Below is a small trained network, with its code and all its weights. Each question gives an input and a target symbol and asks what happens when units are switched off, that is, made to give their printed mean instead of their output.

import numpy as np


def w(rows, s, z=0):
    codes = np.array(rows[::2]) - 128.0
    scale = np.full(codes.shape[1], s)
    scale[-1] = z or s
    return codes * scale


def f(y):
    return np.maximum(y, 0)


def softmax(a):
    e = np.exp(a - a.max(-1, keepdims=True))
    return e / e.sum(-1, keepdims=True)


def log_softmax(a):
    a = a - a.max(-1, keepdims=True)
    return a - np.log(np.exp(a).sum(-1, keepdims=True))


def net(x, mask):
    ids = ['αβδεπσ'.index(c) for c in x.split()]
    T = len(ids)
    res = E[ids] + P[:T]
    u = 0
    for l in range(2):
        q, k, v = (res @ M[l].T for M in (Q, K, V))
        z = softmax(np.where(np.tri(T) > 0, q @ k.T / 2**0.5, -1e9)) @ v
        res = res + np.where(mask[u], z, O[l][:, -1]) @ O[l][:, :-1]
        u += 1
        y = f(res @ A[l][:, :-1].T + A[l][:, -1])
        res = res + np.where(mask[u : u + 4], y, B[l][:, -1]) @ B[l][:, :-1]
        u += 4
    return log_softmax(res[-1] @ U[:, :-1].T + U[:, -1])


Q, K, V, O, A, B = {}, {}, {}, {}, {}, {}
E = w([
[68,207,161,52,115,101],'α',
[48,139,150,128,139,215],'β',
[76,177,141,38,149,128],'δ',
[96,84,170,101,166,83],'ε',
[82,143,72,254,71,90],'π',
[141,81,29,104,29,126],'σ',
],0.0082)
P = w([
[238,247,140,100,172,116],'0',
[210,234,119,50,129,73],'1',
[190,201,101,79,156,69],'2',
[180,162,105,91,159,75],'3',
[156,139,108,95,160,79],'4',
[137,116,115,106,145,79],'5',
[114,105,134,107,149,86],'6',
[97,89,133,109,146,83],'7',
[81,72,149,114,132,83],'8',
[60,51,150,119,118,83],'9',
[42,32,153,122,112,88],'10',
[21,15,131,123,109,101],'11',
[27,4,155,117,124,78],'12',
],0.0041)
Q[0] = w([
[77,100,52,88,74,2],'0.h1',
[134,100,87,241,146,85],'0.h1',
],0.019)
K[0] = w([
[3,70,142,116,114,86],'0.h1',
[100,212,84,189,127,153],'0.h1',
],0.022)
V[0] = w([
[137,190,44,41,47,249],'0.h1',
[55,89,159,15,176,210],'0.h1',
],0.011)
O[0] = w([
[135,122,254,178,32,129,100],'0.h1',
[114,137,177,8,77,174,248],'0.h1',
],0.0083,0.0013)
A[0] = w([
[252,205,136,114,115,128,4],'0.n1',
[39,226,140,203,146,198,228],'0.n2',
[225,144,68,51,166,135,223],'0.n3',
[200,217,136,2,109,177,158],'0.n4',
],0.011,0.0018)
B[0] = w([
[165,2,126,128,140,107,145],'0.n1',
[60,222,140,110,29,78,171],'0.n2',
[151,144,84,52,75,62,228],'0.n3',
[132,254,193,94,146,214,254],'0.n4',
],0.01,0.0062)
Q[1] = w([
[115,67,219,93,197,50],'1.h1',
[134,145,121,6,100,62],'1.h1',
],0.012)
K[1] = w([
[159,175,83,4,164,77],'1.h1',
[70,52,76,45,146,185],'1.h1',
],0.013)
V[1] = w([
[52,67,242,151,254,45],'1.h1',
[118,84,81,143,88,68],'1.h1',
],0.0095)
O[1] = w([
[194,254,43,20,102,133,11],'1.h1',
[38,164,153,130,85,138,134],'1.h1',
],0.0068,0.013)
A[1] = w([
[180,102,97,122,249,157,66],'1.n1',
[198,200,131,122,197,114,134],'1.n2',
[219,196,110,129,130,148,2],'1.n3',
[169,85,57,138,152,101,104],'1.n4',
],0.015,0.0024)
B[1] = w([
[161,155,84,109,140,253,174],'1.n1',
[148,103,76,69,93,60,254],'1.n2',
[157,84,152,233,165,167,199],'1.n3',
[164,202,92,160,168,157,158],'1.n4',
],0.013,0.0035)
U = w([
[140,111,95,145,100,226,112],'α',
[128,166,77,196,146,116,143],'β',
[98,210,193,121,132,187,168],'δ',
[137,146,74,52,95,90,207],'ε',
[124,116,103,139,111,172,2],'π',
[152,2,143,188,85,84,170],'σ',
],0.0055,0.0022)

Each question gives the input, a string of symbols that net reads in full, and the target symbol t.
The units are the heads (2 rows each of Q, K, V and O) and the neurons (one row each of A and B). Each row of codes is followed by its name. A weight is (code - 128) times the scale printed after its matrix; where a second scale follows, it is the last column's (O, A, B and U).
mask holds one flag per unit, layer by layer, with each layer's heads first. A switched-off unit (its flag False) gives its mean, the last column of its rows in O or B, instead of its output. The means were averaged over made-up inputs and are rounded, as every weight is.
A unit's drop is (log p(t) with every unit on - log p(t) with that unit switched off) / (log p(t) with every unit on - log p(t) with every unit switched off).
The circuit of an input: a set's keep is (log p(t) with only the set's units on - log p(t) with every unit switched off) / (log p(t) with every unit on - log p(t) with every unit switched off). Starting from all 10 units, units are removed one at a time, each time the one whose removal leaves the highest keep (on an exact tie, the one counted first), for as long as the keep stays at least 0.8.
circuit, biggest first: the units of the circuit, biggest drop first
unit that matters most: the unit with the biggest drop
top k neurons: the k neurons with the biggest drops, biggest first
k most important neurons of layer l: the k neurons of layer l with the biggest drops, biggest first
drop when u is switched off: that unit's drop, to one decimal
input β δ β σ ε σ ε ε δ σ π σ, target β: top 2 neurons : [1.n4 0.n2]
input σ σ β σ δ β σ π δ β δ σ δ, target δ: circuit, biggest first : [0.h1 0.n4]
input σ δ ε α, target ε: unit that matters most : 1.n2
input β ε σ, target σ: top 2 neurons : [0.n2 0.n3]
input σ ε α ε σ β σ σ π α π σ, target β: top 2 neurons : [1.n4 0.n4]
input δ π α, target σ: top 4 neurons : [1.n3 1.n2 0.n1 0.n4]
input σ σ σ ε σ π ε, target σ: top 2 neurons : [0.n3 0.n4]
input σ β β ε σ β σ σ σ ε σ, target ε: 3 most important neurons of layer 0 : [0.n4 0.n3 0.n1]
input σ α σ ε σ σ σ ε σ, target ε: top 3 neurons : [0.n4 0.n3 1.n3]
input β ε ε σ σ σ ε, target σ: circuit, biggest first : [0.n3 1.h1 0.n4]
input δ σ σ σ α ε σ σ σ π, target β: 2 most important neurons of layer 1 : [1.n4 1.n2]
input β ε δ δ β ε δ σ ε π α, target ε: top 2 neurons : [1.n2 0.n4]
input σ δ β σ δ σ σ β σ, target δ: top 4 neurons : [0.n4 0.n3 1.n2 0.n1]
input δ π π σ δ α ε δ δ ε, target α: unit that matters most : 1.h1
input ε ε β δ σ σ σ ε δ, target ε: drop when 1.h1 is switched off : 0.1
input π σ β δ ε, target ε: drop when 1.n2 is switched off : 0.3
input δ σ σ, target σ: drop when 0.n4 is switched off : 0.2
input π σ δ α β ε δ σ ε, target α: drop when 0.h1 is switched off : 0.3
